Facts:
faful: Ξ b; θ geplin,plestem; Φ 213
brefo: Ξ c; Φ 67
nuzek: Ξ b; θ faza; Φ 213
bodel: Ξ e; Φ 864
foros: Ξ e; Φ 192
ploskor: Ξ d; θ brefo,trurer; Φ 932
ploskul: Ξ d; θ tredatrur; Φ 192
skupegik: Ξ b; θ damu; Φ 932
tigusti: Ξ d; θ rififlas; Φ 192
grada: Ξ a; Φ 213
dastul: Ξ a; θ grigen; Φ 192
temak: Ξ c; θ doven; Φ 192
pegis: Ξ e; θ flagom; Φ 864
klufun: Ξ e; θ trala,brefo; Φ 932
plestem: Ξ b; Φ 213
kepustak: Ξ e; θ plestem; Φ 213
degrem: Ξ c; θ foros; Φ 213
trazer: Ξ a; θ maflum; Φ 67
drabil: Ξ d; θ kilan,klafis; Φ 67
sile: Ξ e; Φ 213
fumon: Ξ b; θ skosta,griso; Φ 67
lavok: Ξ d; Φ 213
guda: Ξ a; θ klufun; Φ 192
trage: Ξ d; θ grada,nemis; Φ 932
nolun: Ξ a; Φ 864
fleplufu: Ξ d; Φ 67
netus: Ξ a; θ nuzek; Φ 192
vipla: Ξ e; θ pibem; Φ 932
stunezel: Ξ d; θ nitreplol; Φ 192
klezasko: Ξ e; θ plurare; Φ 192
dosu: Ξ c; θ bratrulol; Φ 213
falo: Ξ a; θ fibrar,kavor; Φ 213
pokudak: Ξ b; θ traklever,fibrar,rififlas; Φ 67
doven: Ξ b; θ damu,tredatrur; Φ 192
geplin: Ξ e; Φ 192
goflete: Ξ b; θ sketi,faza; Φ 932
kenin: Ξ b; Φ 192
zudru: Ξ e; θ klaploplim,skupegik,labo; Φ 213
beflar: Ξ a; θ bostu; Φ 213
letu: Ξ c; θ plabim,damu; Φ 213
galur: Ξ c; Φ 932
sosom: Ξ e; θ stunezel; Φ 192
gistas: Ξ c; θ nufebam,plestem; Φ 192
flagom: Ξ a; θ brefo,tredatrur; Φ 932
trozabik: Ξ c; θ skupegik; Φ 213
puskir: Ξ e; θ pemom; Φ 192
nitreplol: Ξ d; θ sumus,trozabik; Φ 67
kilan: Ξ c; θ sile; Φ 192
tredatrur: Ξ d; θ brefo; Φ 192
gumi: Ξ e; Φ 192
fibrar: Ξ d; θ damu,sile; Φ 192
labo: Ξ b; Φ 213
trolaru: Ξ c; θ tredatrur; Φ 192
gegrestir: Ξ b; θ doven; Φ 213
banuk: Ξ d; θ fofun; Φ 213
rugi: Ξ c; θ zisi; Φ 932
drufi: Ξ c; θ skupegik,kavor; Φ 192
fofun: Ξ b; θ skupegik; Φ 213
grustedri: Ξ e; θ sketum,nitreplol; Φ 67
trudruden: Ξ c; θ brefer; Φ 192
trurer: Ξ e; θ fibrar; Φ 67
vunustuk: Ξ b; θ zuzapo; Φ 192
trefle: Ξ a; θ faza; Φ 67
stiviver: Ξ a; Φ 192
toseskik: Ξ d; θ kleklum,pokudak; Φ 67
klopas: Ξ d; Φ 192
nebir: Ξ c; Φ 192
gebik: Ξ c; θ bratrulol,brefo; Φ 67
plusto: Ξ e; θ klafis; Φ 864
traklever: Ξ a; θ skubul; Φ 864
sketum: Ξ b; θ lavok; Φ 932
duzum: Ξ c; Φ 67
grigen: Ξ e; θ fofun,fibrar,klafis; Φ 67
datrik: Ξ c; θ foros; Φ 864
zisi: Ξ a; θ trolaru; Φ 67
rabur: Ξ d; θ skosta,skupegik,desko; Φ 192
vofluk: Ξ a; θ gumi,dibrotim,grigen; Φ 67
klenak: Ξ d; θ vatril,sosom; Φ 192
drofem: Ξ b; θ damu; Φ 192
pemom: Ξ d; θ drofem; Φ 67
kogrel: Ξ d; θ foros,zuzapo; Φ 67
brefer: Ξ b; Φ 67
skuplo: Ξ b; θ stiviver; Φ 192
bratrulol: Ξ c; Φ 192
stuzom: Ξ d; θ skupegik,flagom; Φ 932
skubul: Ξ d; Φ 67
brufle: Ξ a; θ traklever,fibrar,ripidram,faza; Φ 932
plabim: Ξ e; θ nafa,pibem; Φ 192
tubrem: Ξ a; Φ 213
belan: Ξ b; θ flagom; Φ 192
gropesak: Ξ a; θ stiviver; Φ 192
kleklum: Ξ e; Φ 67
rififlas: Ξ c; θ vatril,tredatrur; Φ 864
klafis: Ξ b; θ kavor; Φ 67
zuzapo: Ξ b; Φ 192
griso: Ξ a; θ damu,vatril,brefo; Φ 192
fluskem: Ξ a; θ skupegik,rabur; Φ 67
flomuk: Ξ c; θ fledral; Φ 192
nafa: Ξ b; θ falo; Φ 213
klagri: Ξ c; θ dosu,gabrar; Φ 67
ziplum: Ξ a; θ griso; Φ 932
ziklal: Ξ d; θ flagom,vatril,trala; Φ 864
bezor: Ξ b; θ temak; Φ 192
gabrar: Ξ d; θ grigen,baflel; Φ 67
ripidram: Ξ a; θ traklever,dibrotim; Φ 192
sketi: Ξ d; Φ 67
zadrur: Ξ b; θ flagom,dosu; Φ 932
baflel: Ξ b; Φ 192
tidris: Ξ d; θ temak,klafis; Φ 192
dasketrel: Ξ d; θ pokudak; Φ 67
klaploplim: Ξ d; θ sketum; Φ 192
skosta: Ξ b; θ doven; Φ 932
fledral: Ξ e; θ bratrulol,griso; Φ 932
trikla: Ξ c; Φ 213
maflum: Ξ a; θ rugi; Φ 192
faza: Ξ e; θ grada,griso; Φ 192
kiflovi: Ξ b; θ nufebam,pibem,zudru; Φ 192
kavor: Ξ c; θ tredatrur; Φ 192
fliso: Ξ e; θ gegrestir,trozabik; Φ 213
dibedror: Ξ a; θ doven,brefo; Φ 192
vatril: Ξ e; θ damu,brefo,tredatrur; Φ 213
desko: Ξ b; Φ 192
plapluk: Ξ a; Φ 932
trukodi: Ξ b; θ griso; Φ 864
pibem: Ξ c; θ fofun,brefo; Φ 192
bostu: Ξ c; θ falo; Φ 192
klifor: Ξ e; θ trurer; Φ 192
kudel: Ξ c; θ zadrur,klafis; Φ 67
sumus: Ξ b; θ sile,klufun; Φ 864
plapel: Ξ b; θ ripidram; Φ 192
grubri: Ξ b; θ lavok,klaploplim; Φ 192
reskim: Ξ c; θ klaploplim; Φ 213
geril: Ξ d; θ nemis; Φ 192
trala: Ξ a; θ pokudak; Φ 67
dugrenun: Ξ e; θ brefo; Φ 192
peflum: Ξ b; θ bostu,nebir; Φ 192
plurare: Ξ b; θ tredatrur; Φ 932
nemis: Ξ b; Φ 213
noker: Ξ c; θ pokudak; Φ 192
nufebam: Ξ e; θ bostu; Φ 213
dibrotim: Ξ a; θ skubul; Φ 864
fludras: Ξ a; θ fofun; Φ 67
damu: Ξ e; θ brefo; Φ 213

Known rows:
[  0  -2  -9  -4   1   1   5  -6   4 -17  29 -16   6  -3   5  -7   5  -3
  -2   1   6   2  -5  11   6  -4  -6  -4  -5  -8 -13  -8   4   1   5 -10
   8 -10  -9   4   1  10   5]: sumus
[  8  -1  -3  -7   5  -7   4  -6  -2 -25   8  -7   6   7   4  -1   2  -1
  -2  -2   0  -6   1  13  20  -7  -2   4   4 -22 -23  -4  12   3   5  -3
   4  -7  -4  -5  -2   6   6]: fofun
[  9   4  -7   3  -1  -2  -5   2   7  -1 -14   7  -4  18   2   0  -2   8
 -12   3  14   4   3  -1 -11   3  17  -2  -4   9  -7   5  -1  -9   1   0
  -2  -6   6  -6  -6  -4  -3]: tidris
[  3   4  -7  13  -6  -6  -3   5  -7  -1  -1   2   3 -12 -10   1   0   0
  -2   1   1  -1  -3  10  10   6  -1  -7  10   6  -5  -6   2   2  -4   9
 -12  -5   4 -12  -1   0  -4]: temak
[  0   2  -2   5   2 -20   1  -2   0 -13 -22 -10  10 -33   4   1   5   2
  -5 -17   7  -2  -9  11   3   3   6  -1  -1  -5   2  33   6   6   4  -2
 -30  -7   3 -12  -6   8  -5]: zuzapo
[ -4   1   3  -6   3   9  -6  -1  -6  14   8  -5   3  21  -3  -3   3  -7
  11  -8  -1   0  -7  -7  -8   1   1   8   5  -7  -4  14   5  -5  -2  -2
  -5   1  -2  12   5 -10   5]: trala
[ -1   3   7   0   3   3  -2  -2  -2   3   4  -9 -10  23  -6  -4   2  -8
   6 -11   5  -4   2  -7  -8  -1  -1   8  10   3 -10   7   1  -3  -1  -1
   0  -2  -1   4   8 -13   4]: fluskem
[ -2   0 -11   2  -4   3   1   1  -3   4  38 -14   4  -5  -6  -4   0  -6
   4   3  -5   4   0   4  10  -1 -10 -11   3   3  -8 -24   8   0  -2   1
  15   2  -1   2   2   9   1]: rififlas
[  1   2  -5  13   3 -13   2  -1   2 -23 -18 -10   5 -19   5   0   6   0
  -6 -12  10  -1  -5  10   2   0   4  -2  -1  -1  -3  29  -5   4   4  -3
 -26 -10  -3 -11  -3   5  -2]: skuplo
[ -9  -6  -8   3  -3  -6   5  -5   2  -3  15  -8  19 -11  -8  -3   4   0
   0  11 -11   5   9  -5  19  -8 -19 -15  -1  -3   9 -28   1   2  -4  -3
  16  12   5  -3   5  13  -3]: rugi
[ -7   4  -8   9  -2   7  -1  -2  -5  -3   3  -8  -8   1 -10  -2   4 -11
   7  -6  -4   2   6  -1  13  -1   0  -5  15   8 -25 -12   2  -4  -2  12
  -7  -4  -2  -7   2   0   0]: gebik
[ -1  -6  -5  -8   0 -20   3 -12   9 -22  -6 -10  18  -4   2  -7   7   2
  -3   8   2   3   4   7  20  -6 -17  -5  -4 -19   2 -11   7   2   2 -14
  19  -1  -4   5   5  15   2]: skosta
[ -6  -9   7  -4   4  -7   3  -5   3   5  15  -4  21   8   0  -4   3   4
   0   3  -7   1   4 -13  -6 -11 -19  -4 -10  -8  33  -2  -4   3  -1 -15
  23  16   5  13  12   1   1]: plapluk
[  5   4  -2   4   0 -16  -1  -2   0 -22 -20  -6   5 -17   1  -1   3   2
  -6  -9  13  -6  -7  19   7   4   1   2   1  -7  -7  11   5   2   3  -1
 -19 -14  -2  -3  -1   3  -1]: desko
[  4  -2   5   0   8   1   1   1  -6   4  26  -6   7  18  -1   3   1  -2
   3  -3 -10  -5   3  -9  -3  -7   0   6   1  -5   8  19   0   5   2  -4
   7  11   7   4   6  -5   4]: tubrem
[  4   2  -6   4   0 -13   0  -1  -1 -17  -8  -4  11 -12   3  -1   4   2
  -6  -6  11  -1  -9  17   6   6   5   2  -2 -10  -5  18   1   1   3  -3
 -25 -15  -3 -12  -5   5  -1]: baflel
[  0  -8   2  -4   1 -10  -1  -7   5   0   7  -3  15  15  -6  -5   2   1
   2  12  -4   2   8 -10   1 -10 -17  -3   0  -8  28  -8  -4   0  -1 -14
  31  15   1  16  17   0   5]: ziplum
[  0   0  -7  11   2   5   6   4  -7  -6  23  -9   3 -13  -3   4   2  -2
   2  -3 -14  -2   7  -1  16  -9   0  -6   0  -2  -9  -7   3   6  -1   8
   1   6   4  -9  -2   5   0]: trikla
[  9   4  -5   9  -2   0  -5   4   4  -6 -38   7  -4  -8   8   0  -3   7
  -9  -5   9   2  -2  -6  -9   0  19  -4  -9   8  12  18  -2  -4   4   4
  -6   1   7   8  -7  -1   1]: geril
[ -3  -7  -8  -7   1 -16   4 -14  10 -20  -1  -8  20  -6   0  -7   6   2
  -4  11   1   5   4   5  18  -5 -13  -6  -1 -16   1 -10   4  -1   2 -15
  16   2  -5  -1   4  15   0]: plurare

Rows:
No name comes twice in this set of rows, the named rows included.
[ -1  -7   3 -11   1 -14  -3  -6   4  11  16  -3  19  19  -6  -6   1   3
   1  13  -5   1   4  -6   2  -5 -19  -2   1 -12  25 -13   4  -1  -2 -15
  28  14   4  16  15   1   1] | flagom
[ -4  -1   1   0   3   7  -7  -3  -6   2  -9  -7  -5   9  -4  -3   2 -10
  10 -11  -1   0  -3 -12  -9  -3   1   4   8   2   2  21  -3  -3   2   0
  -5   3  -3  17   8  -9   8] | trefle
[  4   0   0  -4   6  -8   6  -5  -1 -28   8 -11   3  -3   8  -1   5   0
  -4 -11  -1  -7   1  12  19  -9  -2   5  -1 -19 -15  -1  11   8   6  -2
   5  -7   0  -4  -1   5   5] | labo
[  8   0   5   0  -3 -13 -10   2  -4   8  -8   0   5   9 -10   0  -4   1
  -1   1   6  -4  -5   4  -8   6   2   4  10   2  17  19   0  -2   0  -3
  -4   0   2  10  10  -9   3] | griso
[  1   3  -8  12   2  -8   2   0   2 -20  -3  -7   6 -10   2  -1   6   2
  -7  -4  13   1  -4  14   2   3   6   1   1  -1 -18  19  -5  -1   2  -5
 -27 -18  -4 -19  -3   2  -3] | peflum
[ -1   2   1  17   2   6   9   5  -8 -17  20  -7  -5  -3   1   1   3  -1
  -1  -8 -10  -7   8  -1  17 -13  -8  -4  -2  -1 -10 -23   1   8  -2  10
   8  -1   6 -11  -1  -1   3] | reskim
[-10  -1  -9  11  -1   2   8   3  -1   1  38 -20   3 -20  -1  -1   4  -5
   2 -10  -9   4   3  -4   6  -3 -11 -14  -6  13   0  -5   3   7  -1   2
  -2  10   4  -6   1  11  -2] | datrik
[  1   6   0  -9   1  11  -1  -1   3  -3 -15   0 -10  21   9  -5   2   0
  -2 -16   7  -1   1  -8  -6  -2  12   3  -8  -4 -20 -12  12  -8   1   7
   3  -4   3  12  -8  -6   3] | nitreplol
[  2  -7  -5  -3   1   4   0  -6  13 -12 -20   5   9   1  10  -4   2   6
  -8   7  -1   8   9 -19  -1 -14  -3 -12 -19  -2  23 -11  -2  -4   4  -6
  32  13   6  20   0   8   5] | trage
[  4   3  -9  21  -7  -5  -3   6  -6  -6 -12  -3  -1 -15  -9   1   0  -1
  -2   0   3  -1   2   6  10   2   1 -10  12  10  -1   1  -6   0  -4   9
 -14  -3   1  -9   2   0  -3] | flomuk
[  2  -1  -7   4   9  -2   9  -4   2 -27  21 -12   5  -1   7   1   6  -3
  -1  -4  -3   1   5   5  13 -10   5   3   1  -8 -21  14   0   6   6  -6
 -10  -6  -3 -18  -3   8   1] | faful
[  1   1   6  13   2  -7  -3   5  -3   5  -1  -6   4  -2  -4   1   1   1
  -3  -8   5  -4  -4  -3 -14   1   2   3  -1  10  20  31  -7   3   0  -5
 -22   1   5  -4   7 -10  -2] | gropesak
[  3   0 -11  14   1  -2   0   0   0 -25 -16  -1   9 -19   7  -1   4  -1
  -3  -1  10   2 -10  15   3   2   9  -1  -4  -5   0  25 -10  -1   4  -3
 -23 -20  -9 -11  -5   3   2] | plapel
[  3   4  -6  13   1 -10   3  -1   4 -26  -9  -7   2  -8   2  -2   3   1
  -8  -4  16  -1  -2  16   5  -1   3   2   1   0 -17  12  -6   0   3  -4
 -20 -19  -5 -19  -1   1  -1] | kiflovi
[  1  -2  -4  -6   8  -7   7  -5  -1 -15  19 -14  15  -3   9   2   6   0
  -1 -10  -6  -3  -3   9  16  -5   5   5  -4 -21 -20  14  11   8   5  -4
  -9  -2   1 -13  -7   9   0] | plestem

The same things again, as new rows of numbers:
Known rows:
[  9   1   3   7   1   0   4 -12   5  -4  -2   2  -1]: kilan
[  3   8   8   2   0  -6  11  -3 -21   4  -2 -11  -1]: sosom
[ 0  0  2  2 -3 -4  3 -6  8 10 -1 15 12]: sketum
[  8   3   3   5   0  -2   4 -10  -1  -1  -2   1  -1]: dastul
[11  6  8  0 -3 -3  0 -3 12  6 -1 10 10]: belan
[  6   3   9   3   2   0  10 -13  26  -3  -4  -2   2]: bratrulol
[ -1  -3  -5  23   1   1  -8 -10  -2  -2   4  -7  -6]: degrem
[ 3 -3  1 14 -1 -5  1 -2 15  9 -1 10  8]: plurare
[-12  -7  -4   6  -1  -1  -1 -10  -3  -5   4  -7  -6]: banuk
[  0  -4   1  -9  -3   0  12 -11  16  -7  -1   3   0]: rabur
[12  8  8 10 -2 -4 -6  0  9  9  2 11  9]: sumus
[ 7 -1  7  0 -1  1  3 -9 -8 -2  5 -6 -5]: trazer
[  8  -2   4   5   1   3   2 -11  -6  -4   4  -5  -9]: kudel
[  0  -7   2 -11   1  -4  10 -14   2  -6  -2   2   0]: stunezel
[  4   8   7   7   1  -6  12  -2 -18   3  -2 -12  -2]: klezasko
[12  3  1 21  2 -1 -3 -9  8  0  1  0 -4]: datrik
[  7   3   6   4   1  -2   4 -10   0  -1  -2   0   1]: guda
[  2   3  12 -11   1  -8  12  -6 -24   3   1 -10   5]: faza
[ -2 -10   7 -16   0  -2  10 -14  -5  -6   5  -6  -5]: kogrel
[ -2  -4   8 -12   1  -4  16 -14  26  -6  -4  -1   3]: klopas

Rows:
No name comes twice in this set of rows, the named rows included.
[-13  -8   0   2   1  -2   5 -11  19  -5   2  -9  -1] | lavok
[  0   8  -1  19  -8   4 -10   3  13   6   4   6   3] | fofun
[ 8 -1  5  3  0  0  3 -8 -8 -1  5 -7 -6] | zisi
[  2  -2  15  -2   2   3   3 -12  -3  -4   7 -10  -6] | gebik
[  3  -5   0   8  -4  -2 -11  -1  11   5   8   6  11] | gegrestir
[-17 -10   8 -11   1  -4  13 -16   0  -2   0  -1   1] | ploskor
[-1  2  2  6 -3 -4  2 -4  4  9 -2 14 10] | zadrur
[  7  10   5  20   1  -6   6   1 -21   7   0 -12  -5] | plusto
[  0   6  13  -2   0  -4  10  -3 -36   3   4 -17  -8] | trurer
[14  0  1 30  4 -1 -4 -6 11  0  2 -4 -7] | rififlas
[-12   2  12  18   1  -4   0   1 -16   2   9 -26  -4] | vatril
[ -4  -2   3  12   1   0  12 -13  22   1  -5   1   1] | galur

